Rows near named flat spaces through zero:
q638_q120: [ -3   7  16   6  16  12   3   4   7 -15 -15   3   7  -8 -13   5   3  -7
 -16  18   5  -4 -16]
q140_q636: [  3   8   6  22  25  22  26   4  -2   8 -21  -5  35  -3  -6  21  -1 -13
 -18  17  -2   5  -7]
q360_q408: [ 18 -13 -26   5  36  -1  10   5 -12  19 -29  -5   7 -46  23  37  -6  15
  14 -23   5  10  23]
q45_q116: [-38  -3  19   3  45 -17 -52  11   9  21 -64  10 -49 -52  10  71  31   6
   2  18  11 -25   8]
q638_q120: [ -1  -6   5 -14  -8 -18 -40  -4  36 -21  15   0 -29   1   1 -17  -3  12
 -11  -4  12  -5   1]
q360_q408: [ 14   1   3  21  22  35 -16  23  -6  -9 -14  15   0 -19  -7  10  22  -5
   5  25   5   7  18]
q638_q120: [  1   2  -2 -20  13   3 -20  11  -1  18  26 -15 -15 -37  16 -24 -14  18
  36 -17  19   5   6]
q140_q636: [-19   5 -41 -34 -31 -27 -14 -24  16  45  -7  18  -9  -5  41  19   7  18
  -2  -8 -20   9  26]
q360_q408: [ 14 -11 -17   8  -5 -33 -16  -3  -5  43   3  23 -21 -10   4  20  -4 -10
 -11  11   5  -2  -6]
q638_q120: [ 51 -31   7   9  -8  15 -28  26  21 -81 -36  36  -6  -9 -24  19  27 -18
 -34  32   9   1  -3]
q45_q116: [-29  -2  -5  25  30 -14 -19 -20  27  16 -10   0 -10  24  -6   0   6   9
 -19   6 -13 -15  -7]
q360_q408: [  9  -7  12 -25  -1 -10  38 -15  -3  43  28 -19  33 -12  21  -6 -47 -18
 -15 -11  10   8 -49]
q140_q636: [-42  28  28 -11  28  24   0  -6  11 -24   4  27 -15 -11  -9 -36   6  -4
 -30  14  -3  -2 -25]
q45_q116: [  5  -9 -53  17 -47 -27  -9   4 -14  47  -9  -2   5  34  14  33  20   5
  36 -12 -26   2  59]
q360_q408: [-40  22  13  -2  34  12  23 -17   6  25  -9 -49  29   4  -7 -12 -13  20
  22   2  -4 -15 -33]
q140_q636: [ 11  46  -4  35  -9  20  19  -2  -1 -40  -1   7  13  33 -59 -33  16   8
 -15  48   1  -1  -6]
q638_q120: [-11 -30 -27 -15   6 -35 -20 -21  29  11   1  15 -18   0  30   0 -11  10
 -19 -36 -14  -1   6]
q360_q408: [ -1   2  -8   0  26 -40  24  -1  -4  26  -9  23  -8 -46  12  23 -32 -16
 -39 -27  12   4 -10]
q45_q116: [ -3 -28   6 -12   3 -28 -27   9  24 -24  -5  20 -26 -16   6   1  -7 -13
 -23 -23   4  -9  -7]
q45_q116: [-19  40  30   9   5  -6  18   9  -4  -5  22  12 -10  -8 -18 -18 -16 -21
 -33   2  18   2  -5]
q360_q408: [-16   8   2  -1  -6 -32 -35   0   8  -9   7  37 -57  -7  -5  -5  10  -1
 -20  -2   6  -8  12]
q140_q636: [ -7  14   3  -7  -6 -10  14  -7   3 -31 -25  34  -8  -7 -14   7   7  -9
 -40  14  -4  -3 -17]
q638_q120: [-16  11   1 -15  -3  11  15  -3 -15  39  -5 -26  20  -8  19  17  -2   7
  30  -1  -4   2   3]
q140_q636: [ -1 -22 -37   2  -7 -16   6 -17   2  85  -6 -23  38  17  22  21  -9   1
  23   6 -23  -4 -16]
q638_q120: [  0  13  -5  21  -9 -26  -8 -18  26 -32  13 -19 -14  41 -23 -17  -5  22
 -15 -11   4  -8  17]
q360_q408: [-16   5   3 -18 -29 -22  -5  -4   8 -32  20  17 -25  15  -1 -27  -3  -2
 -13 -25  -5  -1   9]
q360_q408: [ 16 -20 -26  29  42   3   0  13 -16  32 -38 -26  16 -25  -1  37   5  15
  42  -4   0  -7  10]
q140_q636: [-28   3  36  -8   9 -14 -56   7  11 -27 -23  46 -73 -25  -5  24  32  -8
 -30  24  13 -17   0]
q638_q120: [-45 -19  36 -16  29 -10  -5 -28   3  29 -14 -32 -12   5  31  37  -5   5
   2 -17  -5 -19 -23]
q140_q636: [ 19   5 -11   4 -28  -5  42   3 -33 -36  22  13   3  18  -8 -21 -10  -7
  -1 -35  -6  14  23]
q360_q408: [  6   9 -22   7 -49 -16 -13  -1  -2   1 -12  31 -11  26  -7  20  28  -7
 -12  24 -15   2  28]
q638_q120: [ -9  21  13 -12  21  11   2  13   1  21 -15 -29  13 -42   0  11  -8  10
  24  13  20  -4 -13]
q638_q120: [ -1  -9  58 -19  -5  16  -9  41   3 -41 -11  22  -1 -31 -18   2   2 -52
 -25  23  19 -11 -45]
q140_q636: [ 11  27   2   8 -18  -1  -3  -7  -9 -24  30  12 -27  16 -21 -30   4  12
  -5  11  11   6  13]
q45_q116: [ -4   2  10 -14 -26 -12  -5 -23  11 -29  19  31 -25  26   1 -16   3  -6
 -41   3  -6   3  -7]
q638_q120: [  3 -31 -12 -34 -16  -8 -17   0  -4  40 -17   3   1 -25  39  36   6  -3
  21  -1  -7   1  -4]
q638_q120: [-11  11  16   4 -15  23  21  -5 -13  -4  32  16  12  34  -7 -34   0 -22
 -16   9 -14   7 -12]
q45_q116: [-50  -8  25 -28  24 -43  -8  -7  28  12 -12 -11 -19 -27  19  11 -27  -6
 -20 -38   6 -21 -29]
q140_q636: [  8  -9   7 -37 -41 -20 -17 -17  31 -24  43   5 -19  17  23 -26 -18   3
 -27 -24   7  11   7]
q360_q408: [ -1  -6   4  -8   7 -14  -4  19 -20  -9 -33  -3 -14 -35 -18  15   7   2
  31   2  10 -19 -21]
q360_q408: [ 45 -15 -34   1  -7   8  26  18 -22  20  -8  32  29 -33  18  22  -6 -22
 -10  -2  -3  27  14]
q140_q636: [-12   0  13  -2  26  22 -22  21  -6  -5 -41  23  -8 -36 -27   1  29  -8
  14  50   1 -20 -46]
q638_q120: [ 33   2 -28  13  -5   5  53  19 -43  17   5 -29  45 -11  -8  -4 -22   1
  46 -25   2  11  10]
q360_q408: [ -5  21  23  14  -5  39 -18  32  -9 -19 -22  13   1  -3 -34   2  38 -15
  13  57   3  -9  -4]
q45_q116: [ -4   6   9  -7   1  -8  10 -15   1  31   0 -25  12   0   7  15 -13   4
   2   9   7  -4 -19]
q45_q116: [ 41 -19 -20 -16 -13 -10  26 -12 -16  67   6 -25  37 -17  31  35 -28  -2
  13   3   8  15 -17]
q45_q116: [-15 -43 -26   4  58  -1 -42   3  20  12 -39  10 -18 -34  20  15  15  18
  17 -16 -14 -12   1]
q45_q116: [ 40 -65 -65  23  37  10 -28  15   3  21 -32   4  18 -19  11   9  15  17
  45  -9 -22   0   8]
q45_q116: [-32  18  14  -1  -4 -14 -21  -3  10 -24   7  45 -48   3   0  -8  14 -10
 -39  -5  -3  -1  21]
q140_q636: [-26   5  -1  -1 -12 -35  -8 -34  41   4  36 -30  -8  49  10 -25 -24  19
 -20 -34  -5  -5  11]
q45_q116: [-28 -33 -12   6  25 -14 -56 -15  39 -28 -23  24 -42  18   1  -7  28  18
 -12  -5 -22 -21   0]
q638_q120: [  3  19  54  20  26  30  29  20  -7 -49 -21 -36  27  -4 -41   8  -4 -13
  -5  20  23 -13 -29]
q140_q636: [ 45 -13   5  16 -14  16   0  26  -2 -31 -11 -12  22   3 -18  16   6 -12
   6  16  12   4   8]
q45_q116: [ 38  19   7  57  -2  28 -12  18  -7 -41  -5  10   0  33 -67 -14  31  -4
  -5  67  10  -6  -3]
q360_q408: [  9  -4  -8 -14  23  25   5  -2  -2 -14   1   5   3 -27  18 -11  -2  16
   7 -13   1  15   8]
q140_q636: [ 37  -7 -15  22  -5 -11   2  -4  10  20  11 -54  25  18   2  19 -18  19
  21  -9  15   5  24]
[ 21   4 -53  -5  15  16  61  -8 -26  55  48 -34  60 -11  19 -58 -48  21
  48 -44  -9  27  -3] : q638_q120
[ -3  43  16  14 -20  30  14  11 -10 -14  -4  -1  18  17 -29  -4  19  -7
  -2  43   3   4   8] : q638_q120
[ 30 -23 -16  -8 -23  25  25   8   5   4  44 -45  63  31   7 -48 -29  -1
  36 -25  -9  14  -7] : q140_q636
[ -4   3  19  25  31  23  11  45 -17 -31 -30  -2  16 -24 -41  -6   9 -21
  19  10   6 -16 -18] : q360_q408
[-11 -10 -11 -20   3 -13 -21  -9   9  11  16  29 -30 -16  28 -10  -3   3
 -13 -20  -4   8  10] : q45_q116
[ -2  -5  -5  24  -7 -22  10  -6  -8   2   9 -14  -3  34 -10   1  -6  -1
   4 -21  -6  -8  12] : q140_q636
[ -1 -23   5  -5 -25 -17 -26   2  12 -17 -42 -21  -6  18   0  49  25   6
  17   6  -6 -20  11] : q45_q116
[ 10 -11 -27  17   5 -18  21  -2  -3  36   2  -9  27   7  -3  -2 -19  -7
   3 -11  -9  -1 -12] : q45_q116
[  6  -8 -10  -8  11  16 -15   8   2  42 -20  -4  15 -29  20  28   9   2
  18  22   1   4   0] : q140_q636
[-58  -5  54 -15  20  -7  13 -28  -2  19  45 -34 -12  32  20 -28 -31  -8
  -4 -40  -3 -15 -35] : q638_q120
[ 33  18   3  24  30  60  -8  29  -6   5 -10 -29  33 -28 -23  -3  14  15
  40  52  22   8   1] : q140_q636
[ -7  30 -17  22 -40 -13  51 -31  -9  57  29 -18  41  64  15  17 -17 -11
 -25  -6 -20  19  32] : q45_q116
[-23  25  17  11   5  -8 -34 -11  18 -21  32 -11 -44  23 -21 -41   4  26
   5   2  13 -12  10] : q140_q636
[-27  28  31 -37  -6  54   9  15 -16 -75  20  75 -19 -18 -31 -91  21 -24
 -21  32 -11   5 -53] : q140_q636
[ 14   5  30   2 -16  -3 -21  18   9 -13  -3 -15  -9  -5  -9  25   4  -9
  -3  18  25  -5   8] : q45_q116
[ -5   0 -34   3  -7  -3  -4 -16   8  10   9  35  -7  16  14 -14   8   4
 -20  -6 -23  13  22] : q638_q120
[  7 -31 -36 -25  -3 -19 -14  -6  -4  53 -15  11  -3 -31  40  29  -1   7
  20 -12 -11   5   3] : q638_q120

Rows near named flat spaces through zero (a row that begins with a name and a colon came from that space):
q60q418: [ -3 -27  -1 -37  -7 -13  15  12 -14  33  -6  17  20 -48  -6  -6  12  19
  22   0  -1  -4 -37]
q819q68: [ 15   2  28  24   4   9 -25 -58  -7 -11  20   6  18 -16  21  26  27  10
  15   6   5 -16  27]
q60q418: [ -4   6   4 -13   0  -1 -26 -34 -12  -4  -6  12  25   3  18  20   8   9
 -15   5 -12   1   3]
q539q81: [  0   5 -10 -11   7  -7 -14  25  -1 -40 -31  14  -2  70 -12 -19  -8  -1
 -20   4  27  12 -33]
q248q853: [  7  39 -12  43 -17 -19 -23 -45 -25 -11  17 -21  27 -17  -8   9   0   0
   0  -6  18  12  -6]
q60q418: [ 17 -47  12 -32   2 -10   9 -10 -16  18  -7   1 -20 -10  -2   9  26  -3
 -26  -4  -3 -31   0]
q60q418: [ -8  27   3  -2 -16 -21 -51  -1 -14 -24 -21   6 -17  34  -8  -4   6   2
 -13 -14   4   2 -19]
q819q68: [ 17  38  -5  12 -22 -33 -22   2  -9 -24  -8  38 -29  -1 -15  31  -9 -18
  -7 -33   6 -23 -20]
q248q853: [-43  -7  13  12  17 -33 -41 -39  -2  -3 -11 -51  -1  14  26   7 -24  -1
  11  -7  -1   1 -24]
q60q418: [ -8 -15 -14 -16   8  29  26  35  -2  -9   2  -6  -1  17   2 -41  -3 -23
   3  41  14  24   3]
q539q81: [-12 -17  17 -25 -21  52  -6  -9   0  -9  -9  13   8  15  12 -23  60  16
   4  28 -13  -2   0]
q60q418: [ 30 -37  16  13   9  31  21 -38   7   1  22  -3   1  10  -5  19  36   9
 -37   6 -13 -21  38]
q819q68: [ -3 -26  24 -26   3  60   8   5  47  28   4  22  10 -21  -9  -8  12   3
  23  19 -16 -14  18]
q60q418: [  7 -51  13  -7  33  46  23 -58  16   3  -1  -8  57  36  25  15  22  24
 -28  30   2  -2  13]
q248q853: [ 25 -26   5 -43   5  12  18   7   5  21   6  17  21 -58 -14   2  11   5
   4   8 -15 -24  29]
q539q81: [ -1 -11  12  -5  17  -8  -1 -13  27  48  14 -17  20 -70  -7  16 -34   1
  32 -11 -11 -15  20]
q539q81: [ 16  15   1   6  12 -32 -22  -7  -9  39  -2 -31  26 -53 -11 -18 -40 -16
  47   0  64   3   0]
q819q68: [  8  50   7  21 -61   9 -32 -15 -17 -21   5  24 -26 -15 -13   6  56   6
   1 -20 -17 -16   2]
q819q68: [ 17   9   0  14 -26 -19  -3   9 -23   3   9  21 -22  -8 -21   3  28  16
  -6 -22  -3  -1 -15]
q539q81: [-17 -35   7  -9  -2  24  52  24  35  12  -6  31   2  11   2  16  26  53
   5 -21 -49  -9 -30]
q539q81: [-27  54  -3   9 -31  27 -53 -76  -1 -21  17   7  28 -24  23  44   6 -19
 -24   9 -57  -2  29]
q248q853: [  1   2 -13  -3  15  27   8  18  22 -44  17  49 -10  34 -13  19 -32 -40
 -30  24 -20   8   3]
q539q81: [ 21  13 -17   2   5   8 -13  -6 -14 -12  -2 -13  15  15 -17 -28 -22 -46
 -11  33  60  14   3]
q248q853: [ -2 -21   8 -16  -8  16   2  49  -7  16  12   0 -26  -4 -23 -48  26   9
  11  17  -7  21   9]
q819q68: [-11  -7  -8   3  11  27  -8 -15 -34 -20  14   0  43  40  24 -32  18   6
  -7  58  21  59  -5]
q819q68: [ -6 -21   4 -26  -3  19 -16  -7 -13 -52 -16   5 -11  43   1 -20  28 -24
 -21  33  10 -11 -15]
q248q853: [ 32 -21  -4   9  13 -30  26   7  -4 -14  17   1  -6 -29 -30  13 -10  -4
  -1 -14   8 -25  -2]
q539q81: [ 10 -36  16 -22  11  36   5  49  17  33  23  34   1 -22 -38 -45   0  -3
  37  37  18  25  -3]
q248q853: [ 11  33  -9   2  -7 -30 -14 -24 -17 -24   1  14  14 -29  10  36  -9  -6
  -5 -16 -11 -18   9]
q248q853: [  7  38 -11   6 -43   4  -7  42  -5 -16  20  26 -44 -23 -38  -9  18 -10
  -9 -14 -38   1  17]
q248q853: [ -45   10    6    1  -31    1  -11   69   14  -35  -15   15 -105   62
   -6  -18   17  -11   -8  -23  -48   -2  -27]
q539q81: [  5 -40   8   1  17  54  20  26   3 -23   5   7 -34  77   4 -45  19 -36
 -13  55  41  21   3]
q60q418: [-26 -42  19 -19  14  18   7   2  -3  -6 -27 -32 -11  47  39 -34  32  12
  12  23  16   1 -10]
q248q853: [ -4  -1  -9  29   4   9  17   0 -11 -27  30  17   4  20   4   4   5   3
  -6  18 -10  28  -9]
q60q418: [ -5  18  -3  44  23 -36   5  -6   2  -6   4 -33   3  -2  18   6 -42  -6
  35 -13  35   6  -5]
q539q81: [ 17  -1 -17 -18  -7  14   8 -14 -20  -4   6   0  41 -21 -11 -11  13  -4
 -16  25   8   7   8]
q248q853: [ 29  -4  15  32   1   6  14  -6  26  -3  29  -1 -13 -33 -32  17   4   3
  12 -19  -9 -30  30]
q248q853: [  3  44   1  33 -27  13 -34 -21   6 -43  30  18 -13 -12 -25  18   5 -21
  -7  -2 -28  -6  19]
q60q418: [-20  17 -12  15   0 -19   9   2 -31 -28  -1 -13  11  16  40  -5  11  21
  11   4  -4  26  -7]
q60q418: [ -3   2   2  -5 -23  18  -4   4  -5 -18  -6  12 -11  31  -4  -6  45  26
 -26  -5 -30   2   0]
q539q81: [  9  47 -16  34 -12 -64  -7 -13 -31  41  26  -4  34 -93  -3  25 -32  18
  44 -34  10  16 -11]
q539q81: [ -3 -21   1  -9  10  18  25 -19  20  12   3 -14  32 -28   4   9  -2   8
   7   6 -13 -14   8]
q539q81: [-14  -8  10  -9   0  -5  -1  -3  -6  19  -8  21   7  12  27  15  20  41
   3 -12 -21  11 -16]
q539q81: [  6   3  -9   6  17 -25  -3  40   6 -34 -11  -7  -7  23 -30 -29 -32 -11
  19   1  40   6 -26]
q819q68: [  9  20  21  26  -6 -17 -13 -42   8  -8  -6  -9  23 -28  15  28  18  36
  36 -33   5 -33   5]
q60q418: [  1   1  14  12 -10 -51 -30 -11 -30 -21 -25 -18 -39  38   8   7  29  24
 -13 -38   9 -20 -24]
q60q418: [  5  -6  18 -12  16  -8 -37   3  -8   5 -15 -14 -17  13   7 -27 -12 -30
  21  19  52  -1   6]
q248q853: [ 18  -4 -14   3   2  30  50  36  14  -4  28  46  -4  -3 -12   9  -1  -2
 -14  10 -27  12  19]
q60q418: [ 19  16   7  -4  -6  -4 -27  23  -5  16   8  14 -11 -29 -27 -24 -13 -23
  29   9  36   6   7]
q819q68: [-51   9 -12   9   3 -44  -2  41 -14  10  -1 -21  -6  -5  15 -19 -24  31
  36 -14 -21  43 -42]
q819q68: [  6   6 -14   8  13  -5   7  26  -2  18  21  29 -14   6  -7   8 -39 -25
 -14   8   1  30   4]
q819q68: [-20  -2 -10  -7   0 -19  14  37  10  21  -6 -15 -23  -8  -6  -7 -21   6
   4 -21 -22   5 -10]
q248q853: [-14 -11  -9 -19   4  19 -15  -3 -16   8  -8  -7  25  29   1 -35  -1 -10
 -10  40  26  37 -23]
q819q68: [ 25 -38  40  13 -15  40   6   2   8  36  48  39 -48 -21 -20   9  60  16
  -6   0 -39 -11  39]
q819q68: [ 28 -20  -1  12   4  18  40  40  15   6  12  18 -21  18 -31 -15   8   4
  -6  -1  13   3   3]
q819q68: [-15   1 -13 -32 -21  34 -13  29  -7 -24  -7  27  -9  24 -20 -38  10 -34
 -10  40   5  19 -27]
[ 20   2  -2  28 -15  26   1 -21 -40 -26  22  -4  10  35   4 -23  56  12
 -23  31  17  30  17] : q819q68
[-23  -2  13   2  -8  28 -12  18  23 -51 -15   8 -34  58  -2 -17  20  -4
   2   7 -12  -9 -15] : q539q81
[ 18 -19  12 -15  -6  28   1   8  12 -12   3  18  -9  -2 -28 -13  23  -9
  -2  13   4 -20   6] : q248q853
[ -9  -9  17 -17  -3  47  -3   0  25  11   1  26   7   4   5  -2  19   8
   7  16 -21   1  11] : q819q68
[  1 -52  13 -37  35  13  -7 -37 -12  13 -10  -8  44   5  24  -9  -2 -12
   1  46  39   2 -10] : q60q418
[  0 -35   0  -9  26   2  34  10  18  15  19   8  13 -19  -2  18 -16  16
  -4   0 -33   2   8] : q539q81
[ -4 -15  16 -12  -5 -22 -13 -28  -5  21  -7 -22  20 -50   0   7  16  27
  26 -18  -5 -25 -11] : q819q68
[ -7   3  -8  -1  -6   8  10 -13  -6  -6   3  18  22   8  12  15  13  18
 -14   2 -22  11 -11] : q539q81
[  2  43 -13  17  -9   2  -7 -27  -4  15 -16  -3  29  12  25  13 -10   3
  -4  -9  22  13   3] : q248q853
[-27  24 -12  10 -26  15  -8  39 -22 -28   3  28 -42  71  13 -18  30  10
 -32   8 -36  47 -11] : q819q68
[  7   8  -5  31   1 -19   8 -27  -9 -17   5  -3  20  14   5  26  11  34
 -14 -22  -9   2  -9] : q60q418
[-19 -22  26  -3  -2  10  14 -12  23  39   1   1 -19 -18  28  29  21  30
  10 -26 -48 -22  12] : q539q81
[  5  -7  -3   2   8  -4  18   1   0  27   0 -11  14 -12   6  -1  -5  13
   6  -5   8   6   5] : q248q853
[  9  11  -5  -9 -24  36 -15   7  -5 -28  -3  15 -23  35 -20 -22  24 -32
 -33  24   5   1   9] : q539q81
[ 18  18  -5  10  15 -13 -16 -44 -14   0   5   6  65 -27   8  13 -24  -4
  23  16  47   9  -9] : q819q68
[  2 -34  21 -20  12  22   8   8  33  -9  -7   8 -37  15  -4  10   4 -17
 -11  -2 -18 -38  17] : q819q68
[  4  -4  -2  -9   3  37  -1  -1  11  18  22   4  13 -32 -15 -17 -18 -40
  11  39  14  11  19] : q819q68
[-15  17  47  13 -16  27 -63 -46  31  17   5   4   0 -22   3  15  24  19
  36 -12 -21 -21  21] : q60q418
[-14  14   2  18  16 -49  -6 -11  11  23   1  -6   0 -24  16  46 -42  21
  11 -46 -26  -6  -5] : q539q81
